Below are the code and all the weights of a small trained network. Each question names an input and a target symbol and asks about switching units off, where a switched-off unit gives its printed mean instead of its output.

import numpy as np


def w(rows, s, z=0):
    codes = np.array(rows[::2]) - 128.0
    scale = np.full(codes.shape[1], s)
    scale[-1] = z or s
    return codes * scale


def norm(h):
    return h / np.sqrt((h * h).mean(-1, keepdims=True) + 1e-5)


def f(y):
    return y / 2 * (1 + np.tanh(0.7978845608 * (y + 0.044715 * y**3)))


def softmax(a):
    e = np.exp(a - a.max(-1, keepdims=True))
    return e / e.sum(-1, keepdims=True)


def log_softmax(a):
    a = a - a.max(-1, keepdims=True)
    return a - np.log(np.exp(a).sum(-1, keepdims=True))


def net(x, mask):
    ids = ['ΓΘΨδλπστω'.index(c) for c in x.split()]
    T = len(ids)
    res = E[ids] + P[:T]
    u = 0
    for l in range(3):
        r = norm(res)
        for j in range(2):
            rows = slice(3 * j, 3 * j + 3)
            q, k, v = (r @ M[l][rows].T for M in (Q, K, V))
            z = softmax(np.where(np.tri(T) > 0, q @ k.T / 3**0.5, -1e9)) @ v
            o = O[l][rows]
            res = res + np.where(mask[u + j], z, o[:, -1]) @ o[:, :-1]
        u += 2
        y = f(norm(res) @ A[l][:, :-1].T + A[l][:, -1])
        res = res + np.where(mask[u : u + 8], y, B[l][:, -1]) @ B[l][:, :-1]
        u += 8
    return log_softmax(norm(res)[-1] @ U[:, :-1].T + U[:, -1])


Q, K, V, O, A, B = {}, {}, {}, {}, {}, {}
E = w([
[142,253,147,152,199,68],'Γ',
[159,83,70,194,153,154],'Θ',
[222,129,127,184,204,161],'Ψ',
[129,230,68,136,131,105],'δ',
[141,167,61,154,107,142],'λ',
[180,44,113,172,173,162],'π',
[111,150,141,58,98,87],'σ',
[140,29,232,102,154,71],'τ',
[26,59,62,59,53,163],'ω',
],0.0041)
P = w([
[105,192,188,114,65,146],'0',
[211,106,67,143,107,48],'1',
[76,56,45,253,144,29],'2',
[33,135,187,254,145,178],'3',
[147,122,93,51,198,150],'4',
[22,21,60,150,176,56],'5',
[109,133,151,240,124,183],'6',
[162,118,111,38,180,175],'7',
],0.0044)
Q[0] = w([
[74,107,163,117,135,178],'L0H0',
[72,132,146,175,174,178],'L0H0',
[188,131,158,140,119,200],'L0H0',
[234,207,172,131,159,136],'L0H1',
[130,111,142,89,128,1],'L0H1',
[98,90,163,42,201,115],'L0H1',
],0.009)
K[0] = w([
[133,74,20,94,152,158],'L0H0',
[88,15,92,51,175,111],'L0H0',
[188,65,162,98,134,194],'L0H0',
[193,239,170,206,253,75],'L0H1',
[78,167,254,64,89,63],'L0H1',
[106,64,193,216,49,20],'L0H1',
],0.0063)
V[0] = w([
[89,123,156,110,251,1],'L0H0',
[160,143,165,36,87,169],'L0H0',
[60,96,115,85,60,36],'L0H0',
[116,166,180,173,174,128],'L0H1',
[35,175,73,133,15,148],'L0H1',
[109,197,96,118,223,19],'L0H1',
],0.0032)
O[0] = w([
[136,30,177,184,23,159,255],'L0H0',
[157,193,157,58,148,134,66],'L0H0',
[170,158,142,176,106,228,217],'L0H0',
[98,65,108,110,93,113,174],'L0H1',
[168,103,149,133,255,176,117],'L0H1',
[205,54,88,164,47,130,149],'L0H1',
],0.0038,0.0018)
A[0] = w([
[135,89,86,93,3,136,2],'L0N0',
[199,117,98,108,86,53,111],'L0N1',
[31,141,73,150,88,79,182],'L0N2',
[91,199,95,52,61,74,17],'L0N3',
[220,67,87,34,128,134,102],'L0N4',
[147,50,87,173,128,142,15],'L0N5',
[138,130,187,73,122,125,72],'L0N6',
[88,113,232,141,93,165,118],'L0N7',
],0.0067,0.0035)
B[0] = w([
[185,70,114,163,144,139,114],'L0N0',
[47,140,115,210,165,136,196],'L0N1',
[242,78,170,124,179,172,229],'L0N2',
[215,82,101,122,69,101,112],'L0N3',
[92,88,2,194,90,52,254],'L0N4',
[187,203,195,71,144,96,190],'L0N5',
[71,154,182,106,99,72,132],'L0N6',
[53,159,80,200,100,166,248],'L0N7',
],0.005,0.0025)
Q[1] = w([
[85,148,96,192,97,16],'L1H0',
[239,134,135,136,164,146],'L1H0',
[206,115,166,59,252,42],'L1H0',
[198,89,155,13,253,50],'L1H1',
[210,61,211,81,132,46],'L1H1',
[159,73,160,206,124,192],'L1H1',
],0.0072)
K[1] = w([
[130,65,184,183,59,98],'L1H0',
[215,130,133,65,179,119],'L1H0',
[78,106,160,9,94,79],'L1H0',
[178,253,186,157,106,71],'L1H1',
[152,249,217,70,89,109],'L1H1',
[110,33,149,54,80,115],'L1H1',
],0.007)
V[1] = w([
[195,215,100,107,105,221],'L1H0',
[133,148,77,123,133,26],'L1H0',
[94,174,211,174,115,93],'L1H0',
[142,167,191,176,140,23],'L1H1',
[39,45,160,118,146,56],'L1H1',
[126,144,114,252,144,160],'L1H1',
],0.0049)
O[1] = w([
[34,55,178,124,100,97,13],'L1H0',
[199,56,115,156,115,186,122],'L1H0',
[92,131,70,89,175,173,252],'L1H0',
[149,87,173,43,3,72,228],'L1H1',
[20,110,209,116,164,60,226],'L1H1',
[164,206,141,82,138,38,234],'L1H1',
],0.0045,0.0022)
A[1] = w([
[175,179,168,141,57,112,33],'L1N0',
[194,108,154,138,113,171,53],'L1N1',
[68,136,223,161,66,150,48],'L1N2',
[150,176,51,101,40,103,1],'L1N3',
[114,254,129,90,119,124,91],'L1N4',
[113,44,128,65,101,93,105],'L1N5',
[133,193,109,130,147,175,11],'L1N6',
[152,98,88,115,175,190,99],'L1N7',
],0.0072,0.0034)
B[1] = w([
[136,242,43,133,152,95,104],'L1N0',
[57,214,158,115,139,108,123],'L1N1',
[203,12,167,223,50,18,252],'L1N2',
[57,23,84,147,135,28,158],'L1N3',
[209,48,103,152,89,155,145],'L1N4',
[221,233,115,173,171,128,213],'L1N5',
[151,162,144,196,116,254,90],'L1N6',
[81,108,160,172,62,27,146],'L1N7',
],0.0045,0.0023)
Q[2] = w([
[207,27,134,173,165,136],'L2H0',
[63,196,75,195,1,73],'L2H0',
[165,64,166,53,213,215],'L2H0',
[103,89,165,158,181,125],'L2H1',
[19,187,163,79,75,110],'L2H1',
[157,140,186,31,186,101],'L2H1',
],0.0061)
K[2] = w([
[92,164,133,107,67,164],'L2H0',
[130,160,128,229,147,63],'L2H0',
[150,127,111,2,130,191],'L2H0',
[114,116,131,195,125,102],'L2H1',
[110,202,56,88,145,72],'L2H1',
[94,95,147,80,88,55],'L2H1',
],0.0076)
V[2] = w([
[76,197,92,195,164,173],'L2H0',
[113,74,116,56,182,57],'L2H0',
[95,139,28,183,30,90],'L2H0',
[3,182,156,42,33,118],'L2H1',
[72,107,158,182,162,147],'L2H1',
[123,183,84,186,105,127],'L2H1',
],0.0041)
O[2] = w([
[165,148,128,17,108,37,74],'L2H0',
[110,150,252,192,128,151,128],'L2H0',
[144,168,86,34,164,253,230],'L2H0',
[201,22,157,233,252,71,3],'L2H1',
[134,112,61,136,15,136,167],'L2H1',
[83,57,173,99,92,109,134],'L2H1',
],0.0035,0.0026)
A[2] = w([
[149,102,170,176,223,149,5],'L2N0',
[142,118,83,97,85,90,93],'L2N1',
[136,114,91,101,155,173,95],'L2N2',
[189,153,130,111,139,132,65],'L2N3',
[1,175,110,106,176,80,101],'L2N4',
[4,102,123,175,182,215,27],'L2N5',
[143,85,164,122,110,75,87],'L2N6',
[152,160,147,165,97,134,127],'L2N7',
],0.011)
B[2] = w([
[163,134,243,98,231,172,139],'L2N0',
[154,108,86,184,178,109,210],'L2N1',
[89,196,162,164,138,94,118],'L2N2',
[134,117,154,106,63,37,113],'L2N3',
[14,109,98,17,150,131,252],'L2N4',
[84,167,100,220,201,254,179],'L2N5',
[88,200,119,133,133,134,161],'L2N6',
[115,112,126,83,182,131,177],'L2N7',
],0.01,0.0036)
U = w([
[182,92,57,179,151,82,192],'Γ',
[47,105,101,58,148,104,255],'Θ',
[201,150,156,54,85,55,87],'Ψ',
[112,254,142,144,141,79,33],'δ',
[154,207,112,96,63,177,162],'λ',
[157,92,217,112,221,123,153],'π',
[164,15,132,91,88,201,4],'σ',
[78,93,195,189,60,85,129],'τ',
[69,155,122,197,159,220,36],'ω',
],0.0091,0.002)

Each question gives the input, a string of symbols that net reads in full, and the target symbol t.
The units are the heads (3 rows each of Q, K, V and O) and the neurons (one row each of A and B). Each row of codes is followed by its name. A weight is (code - 128) times the scale printed after its matrix; where a second scale follows, it is the last column's (O, A, B and U).
mask holds one flag per unit, layer by layer, with each layer's heads first. A switched-off unit (its flag False) gives its mean, the last column of its rows in O or B, instead of its output. The means were averaged over made-up inputs and are rounded, as every weight is.
A unit's drop is (log p(t) with every unit on - log p(t) with that unit switched off) / (log p(t) with every unit on - log p(t) with every unit switched off).
The circuit of an input: a set's keep is (log p(t) with only the set's units on - log p(t) with every unit switched off) / (log p(t) with every unit on - log p(t) with every unit switched off). Starting from the 12 units with the biggest drops (on a tie, the unit counted first), units are removed one at a time, each time the one whose removal leaves the highest keep (on an exact tie, the one counted first), for as long as the keep stays at least 0.8.
units of the circuit, in order: the units of the circuit, biggest drop first
top k neurons: the k neurons with the biggest drops, biggest first
k most important neurons of layer l: the k neurons of layer l with the biggest drops, biggest first
heads that matter: for each layer, one digit per head in row order, 1 if its drop is at least 0.15 and else 0, layers parted by /
input ω Ψ Ψ Γ π, target Γ: units of the circuit, in order -> [L0N4; L2N4]
input Θ λ Γ, target δ: top 2 neurons -> [L0N4; L0N2]
input ω λ Γ, target Θ: units of the circuit, in order -> [L1N2; L2N4]
input Ψ τ τ σ, target τ: units of the circuit, in order -> [L1N2]
input Θ τ τ τ Γ λ, target δ: heads that matter -> 11 / 00 / 10
input τ Θ Γ, target π: top 3 neurons -> [L0N2; L0N7; L2N0]
input Ψ τ Ψ, target σ: heads that matter -> 11 / 11 / 00
input Ψ σ Ψ τ τ τ, target σ: heads that matter -> 11 / 01 / 00
input σ τ Γ, target ω: heads that matter -> 10 / 11 / 00
input Γ τ τ λ ω ω, target Ψ: top 2 neurons -> [L0N2; L1N5]
input ω Ψ τ σ Θ, target Γ: heads that matter -> 00 / 10 / 00
input Θ Γ τ Γ τ τ Θ σ, target Γ: top 2 neurons -> [L0N3; L0N7]
input λ τ Θ Γ, target τ: top 2 neurons -> [L0N5; L0N4]
input δ τ τ, target λ: top 2 neurons -> [L1N3; L1N2]
input τ Γ λ Γ δ σ, target π: top 3 neurons -> [L0N2; L1N2; L0N4]
input σ Γ τ π, target τ: heads that matter -> 00 / 01 / 00
input ω Γ Γ σ, target σ: 2 most important neurons of layer 0 -> [L0N1; L0N4]
input τ ω π, target π: top 2 neurons -> [L0N7; L0N5]
input τ τ τ τ δ σ Γ, target σ: 2 most important neurons of layer 0 -> [L0N2; L0N4]
input Θ λ σ Γ τ, target Γ: top 2 neurons -> [L0N4; L0N7]
input τ Θ τ Θ τ Ψ ω π, target Γ: top neuron -> [L0N4]
input ω Γ τ δ, target τ: top 2 neurons -> [L1N2; L2N4]
input τ τ τ λ λ τ τ ω, target Γ: top 2 neurons -> [L0N4; L0N0]
input Γ Ψ τ Ψ λ Θ Γ, target λ: 2 most important neurons of layer 2 -> [L2N4; L2N1]
input Ψ ω Ψ, target σ: 2 most important neurons of layer 0 -> [L0N7; L0N3]
input δ Ψ τ τ δ Γ π, target π: top 3 neurons -> [L2N7; L0N4; L0N5]
input λ Γ δ τ ω δ, target Γ: most important neuron of layer 0 -> [L0N7]
